Here is a tiny trained network, its code and every weight. The questions are about switching its units off for an input and a target symbol, where a switched-off unit gives its printed mean instead of its output.

import numpy as np


def w(rows, s, z=0):
    codes = np.array(rows[::2]) - 128.0
    scale = np.full(codes.shape[1], s)
    scale[-1] = z or s
    return codes * scale


def norm(h):
    return h / np.sqrt((h * h).mean(-1, keepdims=True) + 1e-5)


def f(y):
    return np.maximum(y, 0)


def softmax(a):
    e = np.exp(a - a.max(-1, keepdims=True))
    return e / e.sum(-1, keepdims=True)


def log_softmax(a):
    a = a - a.max(-1, keepdims=True)
    return a - np.log(np.exp(a).sum(-1, keepdims=True))


def net(x, mask):
    ids = ['ΛΞαβεζηθστφψω'.index(c) for c in x.split()]
    T = len(ids)
    res = E[ids] + P[:T]
    u = 0
    for l in range(2):
        q, k, v = (norm(res) @ M[l].T for M in (Q, K, V))
        z = softmax(np.where(np.tri(T) > 0, q @ k.T / 3**0.5, -1e9)) @ v
        res = res + np.where(mask[u], z, O[l][:, -1]) @ O[l][:, :-1]
        u += 1
        y = f(norm(res) @ A[l][:, :-1].T + A[l][:, -1])
        res = res + np.where(mask[u : u + 4], y, B[l][:, -1]) @ B[l][:, :-1]
        u += 4
    return log_softmax(norm(res)[-1] @ U[:, :-1].T + U[:, -1])


Q, K, V, O, A, B = {}, {}, {}, {}, {}, {}
E = w([
[110,113,164,133,186,156],'Λ',
[80,94,111,123,138,115],'Ξ',
[121,107,143,98,187,132],'α',
[154,105,151,112,186,181],'β',
[121,131,136,110,165,175],'ε',
[127,100,188,137,191,133],'ζ',
[148,108,130,146,103,191],'η',
[84,119,142,139,128,130],'θ',
[76,132,181,189,155,151],'σ',
[171,4,104,157,152,101],'τ',
[153,66,56,89,89,144],'φ',
[196,167,190,40,199,127],'ψ',
[132,50,189,131,100,49],'ω',
],0.012)
P = w([
[93,70,208,78,119,135],'0',
[114,125,133,175,122,128],'1',
[114,75,247,70,121,167],'2',
[35,19,122,76,240,195],'3',
[129,161,102,202,118,131],'4',
[107,123,138,111,75,188],'5',
[43,15,69,66,225,193],'6',
[148,222,67,208,117,141],'7',
[108,129,133,115,76,180],'8',
[118,10,86,56,227,215],'9',
[180,163,126,150,161,66],'10',
],0.013)
Q[0] = w([
[57,150,105,116,169,248],'L0H1',
[124,72,176,112,28,139],'L0H1',
[146,43,51,132,209,124],'L0H1',
],0.014)
K[0] = w([
[101,138,16,148,204,105],'L0H1',
[111,9,131,102,94,139],'L0H1',
[200,205,91,199,88,118],'L0H1',
],0.014)
V[0] = w([
[14,254,188,98,98,52],'L0H1',
[157,143,197,175,135,89],'L0H1',
[60,186,111,107,165,180],'L0H1',
],0.0085)
O[0] = w([
[2,184,161,128,144,44,3],'L0H1',
[118,124,165,157,169,97,168],'L0H1',
[73,131,65,101,119,106,199],'L0H1',
],0.0086,0.0037)
A[0] = w([
[195,114,69,255,155,29,60],'L0N1',
[227,199,146,117,144,48,75],'L0N2',
[94,10,42,183,204,81,252],'L0N3',
[139,140,188,240,16,79,155],'L0N4',
],0.0088,0.0039)
B[0] = w([
[142,178,35,213,125,83,170],'L0N1',
[60,58,102,78,162,49,161],'L0N2',
[166,254,213,53,226,213,255],'L0N3',
[191,137,232,125,38,189,153],'L0N4',
],0.0072,0.0083)
Q[1] = w([
[125,161,22,244,187,92],'L1H1',
[84,74,191,85,127,136],'L1H1',
[204,197,206,132,6,24],'L1H1',
],0.015)
K[1] = w([
[89,153,119,170,222,229],'L1H1',
[158,168,163,147,124,62],'L1H1',
[109,9,251,79,129,132],'L1H1',
],0.017)
V[1] = w([
[98,153,79,13,19,179],'L1H1',
[90,154,169,235,67,193],'L1H1',
[226,179,189,125,71,4],'L1H1',
],0.015)
O[1] = w([
[86,160,156,135,182,226,1],'L1H1',
[92,73,150,202,118,88,92],'L1H1',
[133,177,203,114,1,159,30],'L1H1',
],0.014,0.005)
A[1] = w([
[153,81,93,151,95,114,252],'L1N1',
[212,251,124,158,128,142,182],'L1N2',
[153,164,120,147,186,126,246],'L1N3',
[144,162,117,230,158,75,157],'L1N4',
],0.029,0.0024)
B[1] = w([
[120,185,147,134,187,144,179],'L1N1',
[92,250,35,212,147,160,221],'L1N2',
[125,135,123,136,54,109,248],'L1N3',
[152,175,34,212,97,137,203],'L1N4',
],0.023,0.015)
U = w([
[137,115,90,112,99,28,157],'Λ',
[45,136,146,71,94,133,115],'Ξ',
[150,145,125,31,87,132,113],'α',
[190,90,99,79,116,145,96],'β',
[58,102,64,62,214,123,2],'ε',
[148,156,175,100,184,50,183],'ζ',
[114,75,155,157,147,177,173],'η',
[20,137,178,165,174,108,52],'θ',
[118,133,105,198,145,70,125],'σ',
[248,145,169,121,163,167,67],'τ',
[165,108,127,91,116,231,46],'φ',
[126,219,94,138,104,169,180],'ψ',
[151,149,203,139,45,158,161],'ω',
],0.012,0.003)

Each question gives the input, a string of symbols that net reads in full, and the target symbol t.
The units are the heads (3 rows each of Q, K, V and O) and the neurons (one row each of A and B). Each row of codes is followed by its name. A weight is (code - 128) times the scale printed after its matrix; where a second scale follows, it is the last column's (O, A, B and U).
mask holds one flag per unit, layer by layer, with each layer's heads first. A switched-off unit (its flag False) gives its mean, the last column of its rows in O or B, instead of its output. The means were averaged over made-up inputs and are rounded, as every weight is.
A unit's drop is (log p(t) with every unit on - log p(t) with that unit switched off) / (log p(t) with every unit on - log p(t) with every unit switched off).
The circuit of an input: a set's keep is (log p(t) with only the set's units on - log p(t) with every unit switched off) / (log p(t) with every unit on - log p(t) with every unit switched off). Starting from all 10 units, units are removed one at a time, each time the one whose removal leaves the highest keep (on an exact tie, the one counted first), for as long as the keep stays at least 0.8.
units of the circuit, in order: the units of the circuit, biggest drop first
unit that matters most: the unit with the biggest drop
top k neurons: the k neurons with the biggest drops, biggest first
k most important neurons of layer l: the k neurons of layer l with the biggest drops, biggest first
input θ ζ Λ ε Λ ψ τ Λ ε η, target Λ: top 2 neurons	L0N3, L1N2
input α φ ψ ζ ζ α Λ, target ζ: top 3 neurons	L0N1, L1N2, L0N3
input ε ε ψ ζ, target ε: units of the circuit, in order	L1N2, L1N4
input φ η τ σ σ ε ψ φ ε ψ, target φ: units of the circuit, in order	L1N2, L1H1, L1N4, L1N1
input ψ Ξ β ε, target Ξ: unit that matters most	L0N3
input θ α θ φ τ α ψ τ Λ Λ, target τ: units of the circuit, in order	L1N2, L0H1, L1N4
input ω ψ φ ψ ψ β ζ ζ ε Ξ, target ζ: top 2 neurons	L1N2, L1N3
input Ξ ψ η ζ τ ζ η β ζ β, target β: units of the circuit, in order	L1N2, L1N4, L1N1
input ψ α θ Λ, target α: 3 most important neurons of layer 1	L1N2, L1N4, L1N3
input ψ θ α ζ β ψ ψ, target β: 2 most important neurons of layer 1	L1N2, L1N4
input τ ζ Ξ θ θ ε ε ε ψ θ, target ε: units of the circuit, in order	L0H1, L1N2, L1N4
input φ ε ω ψ ω ψ, target ω: units of the circuit, in order	L1H1, L0N4
input θ σ β ψ ψ, target σ: units of the circuit, in order	L0N3, L0N2, L1H1
input ε τ ψ ζ ζ τ ψ α ψ ψ, target α: unit that matters most	L1N2
input ε ε ε, target ε: 2 most important neurons of layer 1	L1N4, L1N2
input Λ θ ψ ψ Ξ σ ζ ζ Λ, target ζ: 2 most important neurons of layer 1	L1N1, L1N2
input ζ η ω σ ε ζ ζ ε ψ ε, target ε: units of the circuit, in order	L1H1, L1N2, L1N4
input σ σ ζ ζ, target σ: top 3 neurons	L1N4, L1N2, L1N3
input ψ ψ ψ σ θ η θ η Λ η, target η: top 3 neurons	L1N2, L1N4, L1N1
input ε ζ ψ ψ, target ζ: unit that matters most	L1H1
input ε ε ψ ζ θ θ η η σ θ, target η: top 4 neurons	L1N2, L1N4, L1N1, L0N3
input ψ τ φ ψ Ξ Λ η φ ψ ψ ψ, target Λ: top 3 neurons	L0N3, L0N4, L0N2
input ε τ σ β Λ τ τ, target Λ: top 2 neurons	L0N3, L1N2
input Ξ ψ ζ ψ ψ ψ η τ ψ ε, target τ: top 2 neurons	L0N1, L1N2
input ψ θ θ ψ ω ψ ψ Ξ θ β ψ, target Λ: 2 most important neurons of layer 1	L1N2, L1N1
input τ θ ψ ψ, target θ: top 3 neurons	L0N4, L1N3, L1N2
